Below is a small trained network, with its code and all its weights. Each question gives an input and a class and asks what happens when units are switched off, that is, made to give their printed mean instead of their output.

import numpy as np


def w(rows, s, z=0):
    codes = np.array(rows[::2]) - 128.0
    scale = np.full(codes.shape[1], s)
    scale[-1] = z or s
    return codes * scale


def f(y):
    return y / 2 * (1 + np.tanh(0.7978845608 * (y + 0.044715 * y**3)))


def log_softmax(a):
    a = a - a.max(-1, keepdims=True)
    return a - np.log(np.exp(a).sum(-1, keepdims=True))


def net(x, mask):
    res = np.array(x, float).reshape(1, 8) / 4 @ E
    y = f(res @ A[0][:, :-1].T + A[0][:, -1])
    res = res + np.where(mask, y, B[0][:, -1]) @ B[0][:, :-1]
    return log_softmax(res[-1] @ U[:, :-1].T + U[:, -1])


A, B = {}, {}
E = w([
[47,208,107,168,216,48],'x0',
[113,159,234,90,200,153],'x1',
[69,177,134,176,227,122],'x2',
[94,120,123,32,99,117],'x3',
[153,124,123,97,93,48],'x4',
[201,87,172,144,187,163],'x5',
[144,161,181,156,127,44],'x6',
[43,135,186,253,157,183],'x7',
],0.0073)
A[0] = w([
[229,162,171,152,201,204,202],'n1',
[98,200,75,111,123,85,43],'n2',
[135,207,150,183,101,120,53],'n3',
[74,208,249,87,158,107,248],'n4',
[143,186,65,117,222,118,255],'n5',
[147,83,98,78,104,129,241],'n6',
],0.011,0.0029)
B[0] = w([
[62,32,160,135,111,62,247],'n1',
[45,195,163,152,216,195,185],'n2',
[124,137,110,135,99,115,159],'n3',
[61,62,190,114,139,129,254],'n4',
[124,102,155,2,156,138,215],'n5',
[156,92,128,79,118,118,217],'n6',
],0.0095,0.0085)
U = w([
[205,110,191,30,47,59,252],'0',
[157,151,132,163,134,186,30],'1',
[152,200,74,231,88,53,20],'2',
[1,80,210,136,234,159,175],'3',
],0.0067,0.0042)

Each question gives the input, the list of numbers given to net, and the class t.
The units are the neurons (one row each of A and B). Each row of codes is followed by its name. A weight is (code - 128) times the scale printed after its matrix; where a second scale follows, it is the last column's (A, B and U).
mask holds one flag per neuron, in row order. A switched-off neuron (its flag False) gives its mean, the last column of its row in B, instead of its output. The means were averaged over made-up inputs and are rounded, as every weight is.
A unit's drop is (log p(t) with every unit on - log p(t) with that unit switched off) / (log p(t) with every unit on - log p(t) with every unit switched off).
The circuit of an input: a set's keep is (log p(t) with only the set's units on - log p(t) with every unit switched off) / (log p(t) with every unit on - log p(t) with every unit switched off). Starting from all 6 units, units are removed one at a time, each time the one whose removal leaves the highest keep (on an exact tie, the one counted first), for as long as the keep stays at least 0.8.
units of the circuit, in order: the units of the circuit, biggest drop first
k most important neurons: the k neurons with the biggest drops, biggest first
drop when u is switched off: that unit's drop, to one decimal
input [1,0,0,7,-8,3,-3,-4], class 0: units of the circuit, in order : [n2; n4]
input [5,-8,-7,8,-8,1,-8,0], class 0: units of the circuit, in order : [n6; n4]
input [-6,6,2,-7,-3,-6,-5,-4], class 0: units of the circuit, in order : [n2]
input [-1,-6,-5,-8,-6,-8,2,0], class 2: units of the circuit, in order : [n5; n4]
input [-4,-8,0,-5,3,-4,3,-3], class 2: 3 most important neurons : [n5; n4; n1]
input [-3,1,8,5,3,7,-7,-6], class 0: units of the circuit, in order : [n2; n4]
input [-2,0,3,1,0,-4,-8,4], class 1: 2 most important neurons : [n4; n1]
input [6,2,-2,-8,5,5,-2,-2], class 0: 2 most important neurons : [n2; n4]
input [3,-7,8,2,-7,8,4,-8], class 0: 2 most important neurons : [n4; n5]
input [-3,-6,3,-5,0,-3,-3,-1], class 1: drop when n2 is switched off : -0.2
input [-1,-5,3,6,-3,6,4,0], class 0: drop when n4 is switched off : 0.3
